Below is a small trained network, with its code and all its weights. Each question gives an input and a target symbol and asks what happens when units are switched off, that is, made to give their printed mean instead of their output.

import numpy as np


def w(rows, s, z=0):
    codes = np.array(rows[::2]) - 128.0
    scale = np.full(codes.shape[1], s)
    scale[-1] = z or s
    return codes * scale


def norm(h):
    return h / np.sqrt((h * h).mean(-1, keepdims=True) + 1e-5)


def f(y):
    return np.maximum(y, 0)


def softmax(a):
    e = np.exp(a - a.max(-1, keepdims=True))
    return e / e.sum(-1, keepdims=True)


def log_softmax(a):
    a = a - a.max(-1, keepdims=True)
    return a - np.log(np.exp(a).sum(-1, keepdims=True))


def net(x, mask):
    ids = ['βγδεμξτ'.index(c) for c in x.split()]
    T = len(ids)
    res = E[ids] + P[:T]
    u = 0
    for l in range(2):
        r = norm(res)
        for j in range(3):
            rows = slice(4 * j, 4 * j + 4)
            q, k, v = (r @ M[l][rows].T for M in (Q, K, V))
            z = softmax(np.where(np.tri(T) > 0, q @ k.T / 4**0.5, -1e9)) @ v
            o = O[l][rows]
            res = res + np.where(mask[u + j], z, o[:, -1]) @ o[:, :-1]
        u += 3
        y = f(norm(res) @ A[l][:, :-1].T + A[l][:, -1])
        res = res + np.where(mask[u : u + 4], y, B[l][:, -1]) @ B[l][:, :-1]
        u += 4
    return log_softmax(norm(res)[-1] @ U[:, :-1].T + U[:, -1])


Q, K, V, O, A, B = {}, {}, {}, {}, {}, {}
E = w([
[99,138,87],'β',
[149,159,112],'γ',
[108,11,175],'δ',
[31,119,181],'ε',
[69,142,144],'μ',
[252,141,78],'ξ',
[117,102,137],'τ',
],0.023)
P = w([
[62,3,136],'0',
[196,85,190],'1',
[175,87,195],'2',
[169,89,191],'3',
[146,85,184],'4',
[142,93,184],'5',
[136,79,184],'6',
[130,83,177],'7',
],0.0043)
Q[0] = w([
[44,27,163],'0.h0',
[39,127,169],'0.h0',
[50,109,126],'0.h0',
[166,115,121],'0.h0',
[100,133,177],'0.h1',
[92,109,137],'0.h1',
[197,154,177],'0.h1',
[129,138,149],'0.h1',
[162,175,104],'0.h2',
[180,133,132],'0.h2',
[2,116,196],'0.h2',
[144,153,197],'0.h2',
],0.015)
K[0] = w([
[77,76,98],'0.h0',
[49,118,102],'0.h0',
[97,98,84],'0.h0',
[150,127,141],'0.h0',
[123,111,134],'0.h1',
[168,115,100],'0.h1',
[113,143,89],'0.h1',
[126,125,129],'0.h1',
[132,186,64],'0.h2',
[171,114,99],'0.h2',
[126,148,250],'0.h2',
[167,159,145],'0.h2',
],0.021)
V[0] = w([
[122,139,89],'0.h0',
[155,144,49],'0.h0',
[87,17,231],'0.h0',
[137,151,132],'0.h0',
[137,166,147],'0.h1',
[173,87,157],'0.h1',
[100,159,178],'0.h1',
[170,149,189],'0.h1',
[191,172,151],'0.h2',
[129,129,130],'0.h2',
[114,82,75],'0.h2',
[58,70,255],'0.h2',
],0.009)
O[0] = w([
[110,141,76,146],'0.h0',
[59,92,32,187],'0.h0',
[246,166,253,3],'0.h0',
[109,119,121,144],'0.h0',
[137,138,151,126],'0.h1',
[192,103,130,131],'0.h1',
[110,119,89,103],'0.h1',
[212,119,155,121],'0.h1',
[112,37,177,121],'0.h2',
[127,127,128,127],'0.h2',
[207,178,162,157],'0.h2',
[217,165,33,49],'0.h2',
],0.0061,0.0038)
A[0] = w([
[1,101,86,185],'0.n0',
[83,49,223,149],'0.n1',
[165,183,109,192],'0.n2',
[191,162,51,3],'0.n3',
],0.0086,0.0039)
B[0] = w([
[196,126,104,254],'0.n0',
[1,70,66,172],'0.n1',
[2,158,119,159],'0.n2',
[76,112,141,138],'0.n3',
],0.0081,0.0096)
Q[1] = w([
[163,119,127],'1.h0',
[108,123,195],'1.h0',
[185,111,255],'1.h0',
[88,167,139],'1.h0',
[168,73,118],'1.h1',
[96,70,180],'1.h1',
[208,101,131],'1.h1',
[182,161,107],'1.h1',
[66,246,30],'1.h2',
[114,61,120],'1.h2',
[164,166,158],'1.h2',
[205,39,201],'1.h2',
],0.018)
K[1] = w([
[102,142,181],'1.h0',
[159,99,144],'1.h0',
[160,109,176],'1.h0',
[124,136,117],'1.h0',
[126,151,81],'1.h1',
[67,110,70],'1.h1',
[136,157,104],'1.h1',
[178,158,126],'1.h1',
[44,196,107],'1.h2',
[115,51,119],'1.h2',
[176,156,155],'1.h2',
[251,92,120],'1.h2',
],0.02)
V[1] = w([
[91,116,175],'1.h0',
[127,85,150],'1.h0',
[125,223,156],'1.h0',
[179,129,73],'1.h0',
[106,184,113],'1.h1',
[147,66,73],'1.h1',
[108,52,233],'1.h1',
[83,135,119],'1.h1',
[44,61,220],'1.h2',
[114,254,165],'1.h2',
[144,98,200],'1.h2',
[61,167,110],'1.h2',
],0.0099)
O[1] = w([
[153,137,80,110],'1.h0',
[134,163,91,122],'1.h0',
[130,94,132,27],'1.h0',
[104,121,157,147],'1.h0',
[131,150,117,126],'1.h1',
[99,115,89,230],'1.h1',
[128,55,164,86],'1.h1',
[98,127,87,192],'1.h1',
[1,146,144,156],'1.h2',
[150,213,176,3],'1.h2',
[99,138,175,28],'1.h2',
[119,156,96,211],'1.h2',
],0.0099,0.003)
A[1] = w([
[154,57,140,72],'1.n0',
[215,194,219,91],'1.n1',
[254,127,125,1],'1.n2',
[39,177,208,107],'1.n3',
],0.014,0.0094)
B[1] = w([
[191,133,147,140],'1.n0',
[91,151,49,254],'1.n1',
[248,158,204,163],'1.n2',
[72,38,211,167],'1.n3',
],0.014,0.0057)
U = w([
[160,202,40,27],'β',
[70,111,42,103],'γ',
[189,62,169,151],'δ',
[94,129,208,178],'ε',
[91,254,132,86],'μ',
[213,46,82,46],'ξ',
[225,170,141,254],'τ',
],0.015,0.0051)

Each question gives the input, a string of symbols that net reads in full, and the target symbol t.
The units are the heads (4 rows each of Q, K, V and O) and the neurons (one row each of A and B). Each row of codes is followed by its name. A weight is (code - 128) times the scale printed after its matrix; where a second scale follows, it is the last column's (O, A, B and U).
mask holds one flag per unit, layer by layer, with each layer's heads first. A switched-off unit (its flag False) gives its mean, the last column of its rows in O or B, instead of its output. The means were averaged over made-up inputs and are rounded, as every weight is.
A unit's drop is (log p(t) with every unit on - log p(t) with that unit switched off) / (log p(t) with every unit on - log p(t) with every unit switched off).
The circuit of an input: a set's keep is (log p(t) with only the set's units on - log p(t) with every unit switched off) / (log p(t) with every unit on - log p(t) with every unit switched off). Starting from the 12 units with the biggest drops (on a tie, the unit counted first), units are removed one at a time, each time the one whose removal leaves the highest keep (on an exact tie, the one counted first), for as long as the keep stays at least 0.8.
circuit, biggest first: the units of the circuit, biggest drop first
top k neurons: the k neurons with the biggest drops, biggest first
top k neurons in layer l: the k neurons of layer l with the biggest drops, biggest first
heads that matter: for each layer, one digit per head in row order, 1 if its drop is at least 0.15 and else 0, layers parted by /
input γ ξ ε μ, target μ: heads that matter -> 101 / 001
input γ ε β ξ, target γ: circuit, biggest first -> (0.h0, 0.n0, 0.h2)
input δ τ γ ε μ γ β γ, target ξ: circuit, biggest first -> (0.h0, 1.h2, 0.n0, 1.h1)
input β τ γ γ γ γ γ τ, target β: circuit, biggest first -> (0.h2, 1.h2)
input γ γ γ ε τ β ξ, target γ: circuit, biggest first -> (0.h0, 0.h2)
input τ γ μ γ ξ τ β, target τ: heads that matter -> 100 / 011
input ξ ε γ τ γ τ β γ, target ξ: circuit, biggest first -> (0.h0, 1.h2, 1.h1, 0.n1)
input ξ ε τ γ β τ ε τ, target ξ: heads that matter -> 101 / 011
input μ β γ ξ, target μ: heads that matter -> 011 / 001
input τ γ γ β τ γ μ, target τ: heads that matter -> 101 / 011
input μ β γ μ γ γ, target μ: top 2 neurons -> (0.n2, 0.n0)
input ε τ τ μ μ γ β, target ε: top 4 neurons -> (0.n1, 1.n3, 0.n0, 1.n1)
input ε β γ, target ε: heads that matter -> 110 / 001
input τ ξ ε γ μ δ γ β, target τ: heads that matter -> 101 / 011
input ε γ γ ε γ γ γ β, target ε: top 4 neurons -> (0.n1, 0.n0, 1.n3, 1.n1)
input μ γ β, target μ: top 3 neurons in layer 0 -> (0.n0, 0.n2, 0.n1)
input τ τ γ τ μ γ μ μ, target μ: top neuron -> (1.n1)
input τ β β, target β: top 2 neurons -> (0.n2, 0.n3)
input μ γ γ γ β ξ τ, target μ: top 3 neurons in layer 0 -> (0.n2, 0.n0, 0.n1)
input ε γ β τ τ γ τ, target ε: top 4 neurons -> (0.n0, 0.n1, 0.n2, 1.n3)
input μ δ τ μ γ γ β, target μ: top neuron in layer 0 -> (0.n0)
